Here is a tiny trained network, its code and every weight. The questions are about switching its units off for an input and a class, where a switched-off unit gives its printed mean instead of its output.

import numpy as np


def w(rows, s, z=0):
    codes = np.array(rows[::2]) - 128.0
    scale = np.full(codes.shape[1], s)
    scale[-1] = z or s
    return codes * scale


def f(y):
    return np.maximum(y, 0)


def log_softmax(a):
    a = a - a.max(-1, keepdims=True)
    return a - np.log(np.exp(a).sum(-1, keepdims=True))


def net(x, mask):
    res = np.array(x, float).reshape(1, 7) / 4 @ E
    y = f(res @ A[0][:, :-1].T + A[0][:, -1])
    res = res + np.where(mask, y, B[0][:, -1]) @ B[0][:, :-1]
    return log_softmax(res[-1] @ U[:, :-1].T + U[:, -1])


A, B = {}, {}
E = w([
[156,97,123,141,132,122],'x0',
[130,124,129,131,126,131],'x1',
[225,138,196,90,2,148],'x2',
[217,129,186,200,250,188],'x3',
[141,173,47,240,128,178],'x4',
[173,84,121,152,134,120],'x5',
[110,52,130,121,112,249],'x6',
],0.0076)
A[0] = w([
[145,156,83,198,95,139,66],'n0',
[108,178,69,186,107,139,138],'n1',
[30,77,114,177,201,102,181],'n2',
[192,163,205,158,49,151,119],'n3',
[89,109,69,124,65,90,158],'n4',
[185,149,169,135,180,150,100],'n5',
[109,93,98,114,96,183,143],'n6',
[117,181,185,150,170,169,181],'n7',
[138,133,166,144,151,188,198],'n8',
[131,142,115,129,211,153,166],'n9',
[173,194,105,147,115,9,254],'n10',
[117,70,209,46,157,83,120],'n11',
[94,76,172,105,164,80,88],'n12',
[126,123,79,122,170,113,30],'n13',
],0.011,0.0026)
B[0] = w([
[132,140,157,187,80,147,184],'n0',
[118,87,156,153,56,124,201],'n1',
[150,123,85,38,82,196,243],'n2',
[167,171,105,43,145,182,237],'n3',
[164,27,87,90,131,85,220],'n4',
[144,113,117,95,75,39,204],'n5',
[86,42,155,153,255,108,181],'n6',
[124,79,145,124,85,69,196],'n7',
[93,86,160,109,140,78,195],'n8',
[170,131,153,95,110,114,202],'n9',
[103,114,218,125,206,176,255],'n10',
[114,139,99,224,79,165,236],'n11',
[143,134,121,191,63,169,185],'n12',
[132,193,111,83,135,192,160],'n13',
],0.0085,0.0091)
U = w([
[165,155,99,64,129,189,78],'0',
[110,105,163,121,124,121,204],'1',
[126,110,144,121,125,123,217],'2',
[115,132,147,207,51,148,108],'3',
[130,89,119,95,117,7,105],'4',
[88,85,196,128,229,158,84],'5',
[125,121,132,120,123,118,171],'6',
[96,172,82,185,161,48,1],'7',
],0.013,0.0077)

Each question gives the input, the list of numbers given to net, and the class t.
The units are the neurons (one row each of A and B). Each row of codes is followed by its name. A weight is (code - 128) times the scale printed after its matrix; where a second scale follows, it is the last column's (A, B and U).
mask holds one flag per neuron, in row order. A switched-off neuron (its flag False) gives its mean, the last column of its row in B, instead of its output. The means were averaged over made-up inputs and are rounded, as every weight is.
A unit's drop is (log p(t) with every unit on - log p(t) with that unit switched off) / (log p(t) with every unit on - log p(t) with every unit switched off).
The circuit of an input: a set's keep is (log p(t) with only the set's units on - log p(t) with every unit switched off) / (log p(t) with every unit on - log p(t) with every unit switched off). Starting from the 12 units with the biggest drops (on a tie, the unit counted first), units are removed one at a time, each time the one whose removal leaves the highest keep (on an exact tie, the one counted first), for as long as the keep stays at least 0.8.
circuit, biggest first: the units of the circuit, biggest drop first
unit that matters most: the unit with the biggest drop
k most important neurons: the k neurons with the biggest drops, biggest first
drop when u is switched off: that unit's drop, to one decimal
input [-3,2,-6,7,5,-2,2], class 4: circuit, biggest first => n7, n5, n10
input [7,3,-7,8,6,-5,-7], class 4: circuit, biggest first => n5
input [-2,2,-7,0,4,4,7], class 0: 4 most important neurons => n2, n10, n13, n9
input [1,1,0,3,-8,-5,6], class 3: circuit, biggest first => n11, n12
input [4,-5,7,1,-3,4,8], class 5: 2 most important neurons => n6, n2
input [4,2,-2,7,-2,1,7], class 4: circuit, biggest first => n5, n10, n8
input [0,0,3,8,7,-1,5], class 4: circuit, biggest first => n5, n8, n7
input [-8,6,-3,-8,-2,4,-6], class 2: 4 most important neurons => n10, n5, n7, n8
input [0,-3,5,-7,4,-3,3], class 4: 2 most important neurons => n4, n10
input [5,-1,2,-3,-7,-2,-3], class 3: 2 most important neurons => n11, n12
input [4,3,-2,-5,-1,2,3], class 4: 3 most important neurons => n10, n4, n3
input [-1,-2,-3,7,-1,2,-2], class 4: circuit, biggest first => n5, n7
input [1,-5,-8,-2,1,-8,-8], class 0: 3 most important neurons => n2, n13, n6
input [3,3,2,0,-6,0,-8], class 5: circuit, biggest first => n10
input [1,-7,-6,7,5,-8,2], class 6: 2 most important neurons => n7, n3
input [-5,3,0,1,-7,1,7], class 3: 2 most important neurons => n11, n10
input [-2,-7,-5,5,-3,4,3], class 1: 2 most important neurons => n3, n8
input [5,-8,-6,8,-3,-6,-8], class 1: 4 most important neurons => n10, n5, n7, n3
input [-1,-4,-2,0,-6,6,-6], class 3: 3 most important neurons => n11, n12, n6
input [1,-7,-8,0,4,-3,-6], class 0: unit that matters most => n2
input [0,4,-2,6,1,-3,-5], class 4: 2 most important neurons => n5, n7
input [-7,5,-6,-5,4,5,-8], class 5: 2 most important neurons => n10, n5
input [2,-1,2,4,-7,-4,-3], class 3: 2 most important neurons => n11, n12
input [-1,1,0,1,4,7,7], class 5: drop when n10 is switched off => -0.2
input [0,4,8,-1,-8,3,-8], class 0: drop when n3 is switched off => 1.1
input [-7,-3,-7,6,0,3,4], class 0: drop when n6 is switched off => 0.1
input [-6,-7,7,-3,-4,-8,-8], class 5: drop when n6 is switched off => -0.1
input [6,-1,8,-7,-8,4,-8], class 0: unit that matters most => n3
